Below is a small trained network, with its code and all its weights. Each question gives an input and a class and asks what happens when units are switched off, that is, made to give their printed mean instead of their output.

import numpy as np


def w(rows, s, z=0):
    codes = np.array(rows[::2]) - 128.0
    scale = np.full(codes.shape[1], s)
    scale[-1] = z or s
    return codes * scale


def f(y):
    return np.maximum(y, 0)


def log_softmax(a):
    a = a - a.max(-1, keepdims=True)
    return a - np.log(np.exp(a).sum(-1, keepdims=True))


def net(x, mask):
    res = np.array(x, float).reshape(1, 6) / 4 @ E
    y = f(res @ A[0][:, :-1].T + A[0][:, -1])
    res = res + np.where(mask, y, B[0][:, -1]) @ B[0][:, :-1]
    return log_softmax(res[-1] @ U[:, :-1].T + U[:, -1])


A, B = {}, {}
E = w([
[119,6,151],'x0',
[7,143,206],'x1',
[125,128,130],'x2',
[39,127,1],'x3',
[126,129,130],'x4',
[126,130,126],'x5',
],0.0078)
A[0] = w([
[108,52,121,80],'N0',
[63,87,39,49],'N1',
[81,135,150,45],'N2',
[9,130,146,147],'N3',
[174,136,160,163],'N4',
[206,149,228,132],'N5',
[142,180,112,60],'N6',
[116,72,171,247],'N7',
[161,130,170,52],'N8',
[81,162,151,85],'N9',
[144,193,136,103],'N10',
[158,236,161,218],'N11',
[146,53,118,79],'N12',
[117,227,135,15],'N13',
[96,141,77,106],'N14',
[120,226,128,10],'N15',
[108,25,118,207],'N16',
[163,111,104,204],'N17',
[134,59,169,114],'N18',
[146,199,112,101],'N19',
[78,98,166,101],'N20',
[190,98,103,59],'N21',
[119,64,163,125],'N22',
[142,123,47,102],'N23',
[111,203,112,59],'N24',
[192,165,97,88],'N25',
[164,127,113,50],'N26',
[158,129,99,146],'N27',
[172,122,120,73],'N28',
[80,113,148,64],'N29',
[85,117,55,67],'N30',
[159,151,91,73],'N31',
[135,185,121,253],'N32',
[95,157,153,250],'N33',
[98,147,154,84],'N34',
[245,101,19,99],'N35',
],0.013,0.0054)
B[0] = w([
[238,183,92,170],'N0',
[66,249,191,212],'N1',
[153,109,179,153],'N2',
[169,109,143,243],'N3',
[55,171,123,182],'N4',
[58,225,122,229],'N5',
[191,133,120,153],'N6',
[130,121,74,217],'N7',
[64,255,149,153],'N8',
[180,76,170,169],'N9',
[166,151,103,167],'N10',
[138,119,80,232],'N11',
[233,140,107,170],'N12',
[188,157,117,173],'N13',
[109,172,135,182],'N14',
[183,152,118,172],'N15',
[208,154,62,225],'N16',
[86,86,134,188],'N17',
[145,169,96,182],'N18',
[199,124,108,176],'N19',
[187,96,149,175],'N20',
[133,134,162,170],'N21',
[144,148,105,179],'N22',
[117,138,183,189],'N23',
[190,148,130,172],'N24',
[136,88,161,178],'N25',
[158,105,205,142],'N26',
[122,54,164,168],'N27',
[122,117,158,151],'N28',
[163,129,159,157],'N29',
[106,234,172,192],'N30',
[157,118,144,156],'N31',
[147,62,66,214],'N32',
[141,39,117,212],'N33',
[184,49,179,152],'N34',
[111,85,173,254],'N35',
],0.007,0.0096)
U = w([
[216,146,75,62],'0',
[119,218,210,48],'1',
[165,114,136,254],'2',
[192,83,254,48],'3',
[167,123,113,194],'4',
[144,118,105,251],'5',
[66,63,79,29],'6',
],0.012,0.0066)

Each question gives the input, the list of numbers given to net, and the class t.
The units are the neurons (one row each of A and B). Each row of codes is followed by its name. A weight is (code - 128) times the scale printed after its matrix; where a second scale follows, it is the last column's (A, B and U).
mask holds one flag per neuron, in row order. A switched-off neuron (its flag False) gives its mean, the last column of its row in B, instead of its output. The means were averaged over made-up inputs and are rounded, as every weight is.
A unit's drop is (log p(t) with every unit on - log p(t) with that unit switched off) / (log p(t) with every unit on - log p(t) with every unit switched off).
The circuit of an input: a set's keep is (log p(t) with only the set's units on - log p(t) with every unit switched off) / (log p(t) with every unit on - log p(t) with every unit switched off). Starting from the 12 units with the biggest drops (on a tie, the unit counted first), units are removed one at a time, each time the one whose removal leaves the highest keep (on an exact tie, the one counted first), for as long as the keep stays at least 0.8.
circuit, biggest first: the units of the circuit, biggest drop first
most important unit: the unit with the biggest drop
k most important neurons: the k neurons with the biggest drops, biggest first
drop when u is switched off: that unit's drop, to one decimal
input [8,6,-4,6,-7,-3], class 0: circuit, biggest first : [N16, N0]
input [-4,6,2,8,3,-6], class 1: circuit, biggest first : [N1]
input [-3,-7,0,8,-5,2], class 1: circuit, biggest first : [N1, N30]
input [2,6,5,-8,4,-6], class 1: 2 most important neurons : [N5, N8]
input [4,8,-6,3,3,7], class 3: circuit, biggest first : [N3, N20]
input [0,-1,1,-4,6,1], class 5: 2 most important neurons : [N1, N30]
input [8,-4,-7,2,8,0], class 0: 3 most important neurons : [N16, N0, N12]
input [2,6,4,5,-5,-2], class 3: 2 most important neurons : [N3, N5]
input [5,4,4,-6,7,-7], class 4: 3 most important neurons : [N1, N7, N30]
input [0,7,-7,7,4,-3], class 1: 3 most important neurons : [N1, N30, N14]
input [8,-2,-1,3,-5,7], class 0: 2 most important neurons : [N16, N0]
input [-8,1,7,-8,-1,1], class 0: drop when N10 is switched off : 0.2
input [-3,4,2,6,-5,-3], class 1: drop when N1 is switched off : 0.8
input [1,-2,5,-8,5,4], class 1: most important unit : N5
input [-5,6,-7,8,-5,1], class 1: drop when N30 is switched off : 0.6
input [-7,5,-5,0,1,6], class 0: drop when N11 is switched off : 0.1
